Below are the code and all the weights of a small trained network. Each question names an input and a class and asks about switching units off, where a switched-off unit gives its printed mean instead of its output.

import numpy as np


def w(rows, s, z=0):
    codes = np.array(rows[::2]) - 128.0
    scale = np.full(codes.shape[1], s)
    scale[-1] = z or s
    return codes * scale


def norm(h):
    return h / np.sqrt((h * h).mean(-1, keepdims=True) + 1e-5)


def f(y):
    return np.maximum(y, 0)


def log_softmax(a):
    a = a - a.max(-1, keepdims=True)
    return a - np.log(np.exp(a).sum(-1, keepdims=True))


def net(x, mask):
    res = np.array(x, float).reshape(1, 2) / 4 @ E
    u = 0
    for l in range(2):
        y = f(norm(res) @ A[l][:, :-1].T + A[l][:, -1])
        res = res + np.where(mask[u : u + 4], y, B[l][:, -1]) @ B[l][:, :-1]
        u += 4
    return log_softmax(norm(res)[-1] @ U[:, :-1].T + U[:, -1])


A, B = {}, {}
E = w([
[138,106,127,114,143,162,72,125,177,149,253,138],'x0',
[190,154,174,114,169,190,102,191,174,132,100,114],'x1',
],0.0056)
A[0] = w([
[156,163,155,171,166,205,116,142,162,166,35,162,2],'0.n1',
[188,42,130,43,173,150,133,128,145,112,189,52,108],'0.n2',
[198,122,183,128,155,176,59,173,142,141,150,78,48],'0.n3',
[153,64,76,84,103,145,88,104,143,111,253,109,95],'0.n4',
],0.0045,0.0026)
B[0] = w([
[75,12,55,233,82,36,73,62,252,192,212,158,203],'0.n1',
[138,233,156,88,107,165,211,208,47,29,134,132,200],'0.n2',
[114,244,187,80,185,196,154,212,73,102,105,92,216],'0.n3',
[72,132,58,185,34,62,12,21,214,240,164,161,254],'0.n4',
],0.0037,0.0052)
A[1] = w([
[88,172,124,166,138,170,57,216,255,190,43,148,97],'1.n1',
[196,163,142,163,209,118,120,220,230,132,36,83,2],'1.n2',
[222,167,191,67,245,161,124,133,147,100,194,213,36],'1.n3',
[94,123,41,111,13,94,155,113,60,81,160,163,228],'1.n4',
],0.0038,0.00097)
B[1] = w([
[201,72,162,235,200,70,173,39,135,100,31,126,246],'1.n1',
[104,75,41,185,131,84,54,67,147,189,186,209,221],'1.n2',
[123,203,114,74,54,182,141,181,99,118,121,3,179],'1.n3',
[115,111,146,20,98,151,148,201,120,68,96,70,255],'1.n4',
],0.0053)
U = w([
[51,48,125,31,44,62,200,203,49,64,53,43,249],'0',
[39,82,48,72,20,59,48,72,205,194,215,104,232],'1',
[179,47,61,255,202,57,117,70,216,203,56,131,252],'2',
[187,224,172,164,179,205,60,197,186,175,201,45,251],'3',
[139,61,150,60,216,180,194,168,92,181,183,186,4],'4',
[131,42,147,39,240,191,179,168,61,170,189,220,4],'5',
[183,56,177,71,194,171,195,185,51,192,172,181,4],'6',
],0.0053,0.003)

Each question gives the input, the list of numbers given to net, and the class t.
The units are the neurons (one row each of A and B). Each row of codes is followed by its name. A weight is (code - 128) times the scale printed after its matrix; where a second scale follows, it is the last column's (A, B and U).
mask holds one flag per neuron, layer by layer. A switched-off neuron (its flag False) gives its mean, the last column of its row in B, instead of its output. The means were averaged over made-up inputs and are rounded, as every weight is.
A unit's drop is (log p(t) with every unit on - log p(t) with that unit switched off) / (log p(t) with every unit on - log p(t) with every unit switched off).
most important unit: the unit with the biggest drop
k most important neurons: the k neurons with the biggest drops, biggest first
top k neurons in layer l: the k neurons of layer l with the biggest drops, biggest first
drop when u is switched off: that unit's drop, to one decimal
input [0,7], class 2: most important unit -> 0.n1
input [0,-3], class 0: 2 most important neurons -> 1.n4, 0.n1
input [0,6], class 2: 3 most important neurons -> 0.n1, 1.n1, 1.n2
input [-1,8], class 2: 3 most important neurons -> 0.n1, 1.n1, 1.n2
input [-2,-8], class 0: top 2 neurons in layer 1 -> 1.n4, 1.n2
input [2,2], class 3: 2 most important neurons -> 0.n2, 1.n4
input [0,0], class 0: top 2 neurons in layer 1 -> 1.n2, 1.n1
input [-2,-6], class 0: drop when 1.n4 is switched off -> 0.1
input [0,-7], class 0: drop when 1.n4 is switched off -> 0.6
input [6,1], class 3: drop when 0.n2 is switched off -> 0.7
